[ -6 -24 -35  -2  18  35  14  -4 -23  -5 -41 -20  19 -13 -15  43 -16  12
  25  70  32  22  21  36 -41  50  34 -40  31  44   3  53 -24   3  16  12
 -27 -10]
5
[ -4  -8 -15  29  27   8  15 -30 -12 -19 -38 -39  23  -4 -16  39 -19   3
  21  66  33  15  26  37 -37  86  23 -55  35  54 -16  43   5   3  20  -5
 -32 -22]
1
[ 12 -17 -32   7  36   2  -9 -26 -40 -24 -48 -13  22   8 -48  23  -5  12
  18  55  36   8  27  42 -14  50  37 -48  44  12   7  33 -38   1  19   9
 -18 -43]
6
[  9   2   3  27  21 -23  52 -41  -2  23 -52 -26  -8  55 -66  14   3 -38
  -2  -7 -17 -14  31  38  -5  84  22 -22  33  42  52  65   7 -57   3  50
   9 -27]
1
[-13  -8 -21  21  28  -9  34 -19  -6  53 -57  -6 -30  -7 -52   9   8 -19
 -14  -6 -14 -12 -16  13 -24  73  17 -11  17  51  50  39   8 -40  21  53
  19 -49]
5
[-12 -18  -5  35  45 -24  14 -14   8  42 -58  -1  25  -8 -70  14 -11 -23
  14 -16  -5 -31  43  34 -24  58   1 -48  45  33  14  47 -16 -48 -10  53
   5 -22]
7
[-44 -24   2  23  44  18  17 -30  -7 -14 -53 -72  56   3 -39  33  -6 -13
  41  51  36  16  33  58 -25  39  41 -41  60  56 -22  71 -10 -16  -6  14
 -25 -21]
0
[ -9 -51  -9 -13  50 -33 -29 -57 -26  10 -19 -20  49 -12 -68  12  19 -26
  22  -9 -16  30  42  41  14   5  29 -39  68  49  19  22 -15 -42   1  19
  15 -33]
6
[ -4 -45 -20 -26  58  45  30  12   7  38  14 -11 -45 -39  40  27  10  10
  64   7   3 -14  20 -36  36  29  18 -26  -7   5  44 -25  12  28 -13 -11
 -12  29]
5
[ 16   5 -27   8  12  19 -52  19   3   7 -12   7 -19  63  10 -16  24  11
  52  10 -58 -25 -36 -63   1  12   0   6 -29 -13  40 -23  23   9 -21 -15
 -55  81]
5
[-17 -11 -17  14  12  28  16   2   7 -27 -12 -26  17 -20  13  13 -36  21
  23  38  42  14  35  26 -13  61  13 -30  16  25 -19  41 -11 -19  -3   9
 -14 -36]
0
[ -8   0  22  24 -21   4  23 -46 -21 -16 -28 -23  20 -14 -39   2  22 -22
 -12  -3 -10  19 -43   4 -36  49   0 -33  38  20  12  18 -10 -37 -20  20
   4 -19]
4
[  1 -31 -43  16   3   1   0   5 -14 -38 -51  -1 -20 -25 -13  40   6   8
   6  57  67  -3  39  62 -56  65  20 -59  39  -6  28  56 -25  -7  -2  25
 -52 -41]
2
[  8  54  28  61  17 -41  -3 -29 -34 -51 -78 -15   8 -28 -26  14  61 -16
 -24 -21  19 -22 -36  38 -85  23   7 -18  30  26  11  42  14  19   7 -21
 -52 -23]
2
[-12 -41 -59  18  30   3 -30 -26 -19 -14  -9   7  56 -39 -14  29 -20   5
  36  64  39  28  23  38 -44  79  36 -69  47 -19  -5  41 -25 -15   1  30
 -21 -33]
3
[  2  41  38  17  -9 -24  -3 -24 -22 -11 -23  -6  29 -12 -40  -7  42 -18
 -31 -41 -24 -13 -54   5 -36  10 -18 -28  32  30  13  23   1  -1 -19 -11
 -15 -34]
2
[  0  42  31  23 -13 -15  19 -31 -24  -2 -14  -3  26 -22 -19 -12  21 -20
 -10 -48   8 -24 -29  -1 -37  32 -19  -9  -1   6  16  10  11  17 -11 -32
  -5 -10]
0
[-10 -31  14  18  20 -35  62 -30  14  42 -60  -6  34  26 -81  37  10 -49
  -2  -1  -2   5  52  37 -17  50  24 -28  49  30  19  42 -26 -38   9  35
  17 -30]
7
[  6 -44  -1   9  36   1  26 -15  16 -10   7  38  11  -8  17  16  14  -6
  41 -44  -6 -25  16 -19  38 -19  18  51   7 -76  13 -17 -39   8  -9 -62
  -9   4]
0
[ 12  16   7   3 -28  34  74   7   0 -24   5 -40 -16  -9 -13  50 -14  35
 -16  27  14  30  76   9  -4  80   7 -37   1  76  -7  37 -30 -17  13  20
   6 -23]
0
[ -9 -44 -33 -48  28   1 -31 -51  -2  65  54  42 -14  33  40 -16   8 -17
  51  44   0  20 -22  -4  65  75  45  -1 -14 -48  51 -31  41  17   6  10
  41 -17]
6
[ 22 -10 -36  24  24  15  24 -16 -18  -5 -53 -22  -1 -42 -31  50 -17   0
  31  41  37  -6  58  42 -34  46  35 -17  51  20   4  48 -24  -3  30  12
 -30 -16]
7
[ -5 -25   3  27  18 -30  28 -20  14  37 -42  -7 -13  18 -58  21  -4 -32
 -11 -14 -18  -8  50  25 -19  74  -9 -35  34  41  28  49 -16 -59  -5  41
   4 -40]
1
[ 14  33  15  21 -15 -11  40 -28 -25 -16 -10  18  27 -27 -12   3  29 -25
 -33 -46 -16  -7 -35   0 -41  25 -12   2   9  10  21  16 -14   2  10 -18
   9 -26]
3
[ -6 -10 -36  -5  31  12  -1 -32 -36   5 -17 -13  45 -22  -5  26 -53   0
  50  67  43 -10  43  48 -36  46  37 -25  37  21  -5  53  -2 -12   9  23
   3 -19]
7
[-15   8  15   0   4 -16  30 -22   9  61 -38   8  20   6 -28   8  22 -34
 -13 -32 -28 -18  -6   2 -41  19   3 -16  14  53  26  62  -5 -27  20  22
  36  -8]
5
[-12 -15 -28  -2  44  30  27 -22 -22   1 -34 -36  37   6 -26  22 -18  -5
  45  73  24  21  22  46 -29  56  51 -26  47  27  18  46 -14 -10  20  34
 -26 -16]
3
[  32   80   10   45  -28   14   11  -34  -17  -24   14  -28  -12  -31
   -2  -38    1    0  -48  -72  -70  -35 -103  -45    9   26  -37    9
  -12   56    3  -14   41    0   -1  -35    5  -13]
1
[-20 -10  18  -1  37 -13   8 -32 -20  32 -55 -25  13  45 -75  -2   6 -26
   4  -8 -17  -7  -7  24   8  58   5 -35  52  44  42  39 -10 -36 -17  51
  -7 -55]
6
[-29  14  39  41 -10 -18  56 -15  -3   3  -1   0  22   9 -30  18  44 -36
 -42 -29 -37  20 -31  -9 -34  -4  -1   1 -10   9   5 -18 -13   7 -16   3
   9   4]
3
[ -8 -39  -2  25  23 -42  29 -32   4  39 -43 -13   2  12 -56  23   9 -39
  -6  -1   1  -4  50  39 -28  63   0 -45  33  33  29  29 -11 -32   9  16
   2 -34]
1
[  7 -39  -3 -23  36  -6   2 -15  -1  17  16 -14  30  -4  21  19   2 -12
  66 -15 -10   3  34 -21  24 -51  23  24  18   0  15 -45  16  30  16 -50
 -32  35]
7
[  8  33  28  27 -14 -11  40 -20 -21 -12 -22   2 -17  -3 -14  14  35 -39
 -17 -45  13   0  -9 -12 -20  52  -2  12  -1  14  20  27   4  15   0 -30
  -4 -42]
0
[-13 -31  11  21  41 -24  43 -23   7  43 -52 -18  12  14 -69  17  33 -38
  25 -18   6   3  47  50  -7  38  28 -11  40  17  35  41 -12 -31  15  18
   6 -36]
0
[ -1 -36 -31  25  46   5 -50  -5 -27 -29 -50 -13  31 -10 -17  40 -12  11
   8  56  23  14   0   9 -27  45  17 -59  24  32 -38  13 -16  31   4 -34
 -48   1]
5
[-17 -61  -9 -35  77  20 -44   1   0  44  24  -7   7   8  24  10 -13   2
 114  31   0   3  44 -10  44  20  19  12  22 -10  12 -14  24   8  -6 -33
 -34   1]
0
[-14  -3  28   5  12  -2  -1 -57 -33  23 -47 -34  29  31 -83  -7  16 -39
   0 -18  -8   8 -39  31 -10  24  26 -21  53  44  29  42  18 -45   6  48
  14 -11]
4
[  7 -38 -38   9  14  39  18 -23 -28 -39 -32 -24   6 -33 -18  21 -19   9
  21  40  42  24  22  46 -23  46  41 -49  38  42  12  39 -12 -29  24  28
  -6 -15]
4
[  6 -64 -54 -30  63   7 -53   3  -1  33  16  10 -22  -2  46 -16 -16  -4
 110   6  13 -50  48  -5  15 -20   2   8   1 -28  58 -23  38   3  12 -39
 -43  38]
1
[-20 -24 -39   7  28  13   1 -24 -11   0 -26 -41   9 -15 -11  23 -29  33
  25  67  29  23  40  53 -20  65  37 -55  42  36  11  40 -17 -26  14  64
 -18 -41]
6
[-12 -52 -27  23  29  30  30 -31 -23 -22 -30 -46  14 -30 -50  12  -6   5
 -10  59  41  42   3  61  -3  45  46 -70  30  43  -5 -11 -27 -13  12  34
  20 -14]
4
[-20   2  25  -9  32 -20   8 -36   0  28 -35 -30  12  32 -49   6   9 -20
  10 -13 -22  -2  18  -4   6  36  16 -32  38  55  25  39   5 -37  -1  42
   7 -25]
6
[ 16  52  33  42 -27 -22  54 -20 -14 -25 -42  19  22  22 -42   0  13 -32
 -51 -49  -5 -19 -15  10 -31  45 -13   0  -5  21  14  23 -15  -6 -20   8
   9   0]
7
[ 13 -59 -27 -20  55  -8 -63 -21   9  74  14 -24  -1 -10  25  -7   8  -4
  97  17 -19 -11  29  13  13 -14   3  12  40 -36  34 -32  22  17  26 -41
 -52  27]
1
[  4 -12   4  12  13 -34  25 -37   2  36 -32 -27  -1  11 -49  13  -2 -38
 -10  -8  -6 -16  21   0 -13  49  -3 -29  35  33  17  29  -1 -33  20   0
  13 -55]
1
[  9 -20 -41   4  43   4  -6 -10 -26 -24 -31   2  25  -2   2  24 -28  28
  35  51  32  11  44  24 -26  59  35 -61  29  21   2  37 -40   5  22  10
 -34 -45]
6
[-13 -78   3  23  28 -13  29 -22  19  57 -61  11 -30  13 -86  17  31 -43
 -11 -23 -19  18  16  48   9  42  19 -13  51  16  39  22 -23 -63  27  52
  23 -35]
4
[  7   9  14  39 -11 -19  34 -21  -7   1 -14 -10  -3 -18 -27  -7  19 -24
 -46 -49  -6  -6 -10  22 -18  56 -33 -47   2  42  23  -1  -2   0 -13  -5
   0 -20]
1
[ 31   3 -33  -7  14 -25   4 -10  -8 -30  -2  20  11   7  55  10 -37  21
   7  59  19  23  49  40 -44  -3  54  18  -3 -17  -4  24 -32   1  36 -11
 -13 -33]
2
[  6 -24   1  14  31 -23  30 -22  -4  56 -54  -4   6  16 -50  27   9 -38
  20  -8  -9 -22  46  41 -16  48   8 -10  45  22  36  41 -14 -20  13  27
  -2 -23]
7
[  6 -65 -27 -14  56   4 -21 -26  -1  53   6  -9 -23  14  16  10  10 -13
  74  20 -21 -19  23  11  30   0  16  36  23 -19  44 -31  17  15  22 -42
 -32  23]
1
[ -5 -20 -41 -12   0  10 -24 -16 -29   8  -3  -8 -10 -27  17  32 -17  25
  10  64  29   8  16  57 -40  67  20 -39  37  24  23  48   1   2  17  32
 -32 -49]
2
[ 11  15  42  27 -36 -10  24 -22 -23  -9 -30 -38  -4  -9 -70   4  47 -28
 -35 -33 -31  31 -33 -32 -35  10 -18 -32  32  32  12 -19 -27 -19 -14   0
 -14 -16]
4
[  4  -7   1  22  20 -42  42 -33 -10  54 -37  -3  -3 -22 -44  33  -4 -35
  -5 -22   8  -5  56  42 -29  56  18 -13  39  24  28  47  -5 -31  21  48
  25 -57]
7
[ -8 -54 -23 -23  74  13 -19   5   2   0   8 -20   3 -23  23  -2   5 -13
  81   1  -3   4  20 -29  25 -21  16   7  19   6  26 -42  31   2  10 -37
 -39   9]
3
[-13 -32  12   9  22 -49  25 -24   5  30 -49 -15  -8  19 -59  32  46 -37
 -10  -7   1  21  37  45 -25  65  24 -51  51  39  52  43  -2 -32   1  49
 -18 -55]
2
[ 16 -32 -20 -13  64  -4 -37 -17   0  11  25  -1  14  33  41   4 -23  -5
  92  15 -35 -34  16 -58  31 -11  15   8   3 -25   2 -17  22   8   1 -64
 -29  12]
1
[ 17  45  22  20 -11  10  40 -30  -7  11 -16 -26  -1 -47 -44  -9  55 -25
 -19 -67 -41  -6 -53 -15 -14 -11  -3  32  35   8  40  -5  -3  -6  16  -5
  -7   4]
3
[-10 -65 -10 -34  84  30 -21  -7  -2  34   3 -37 -12 -20  22   2  23 -23
 100  24 -11   2  -1  -4  44 -22  17  43  42 -17  36 -46  41  16  15 -46
 -45   8]
3
[ -6 -39  -4 -21  68  -7 -47  11   6  31  13 -20   9  -1  16 -15  16  10
  62  -1 -26 -14 -16 -24  27 -55  10 -14  18 -15  18 -63  13  37  -2 -44
 -53   6]
2
[  6 -51 -17 -30  53   0 -30 -31  -2  42  15 -18 -37 -11  13  29  14 -23
  99  18  -7  10  45 -21  24 -15  34  54  34  -4  41 -21  47   3  34 -42
 -45  19]
1
[  5  48  29  12 -16 -15 -15 -19 -26   0  -4   4   1 -12 -22 -14  36 -19
 -38 -38 -22 -21 -73   0 -16   9 -18 -11  13  14  14  17  15   7 -14 -11
   7 -42]
2
[ -8 -59 -25 -26  78  -4 -51 -40 -31  -5   7  -7  10 -35  21  10  13  10
  79 -12   6 -15   7 -11  37 -22  24   3  36  -2  32 -38  28  21  11 -43
 -40   3]
6
[  2   0  20   3  27 -33  18 -21   0  28 -79  -3  39  73 -48  14   4 -54
  38  -8  -3 -11  48  26 -41  29  22  11  43  32  38  61  -5 -23  10  19
 -38  12]
7
[  3  15 -19  12  23  -9  32 -20 -19  -8 -15  -3  65  31  23  -2 -39 -14
  19  47  24  -7  42  35 -44  16  42 -25 -12  15 -10  30 -36  15  -4   7
  20  11]
7
[-18 -43   1 -22  46  19 -37  27  40  60  27 -11 -29   8  44 -21 -12  -6
  58  -8 -26  -2  12 -39  35 -36 -18  25  -8  18   8 -58  26  24  10 -44
 -44  36]
1
[  27   -4    7    3   74  -35  -12   15    0  -17  -22   32   87   11
   20  -28  -15   33   91    1   44  -40   17  -14  -16  -36    7    2
  -10  -62  -26  -35   -2   28   58 -111  -27  -33]
0
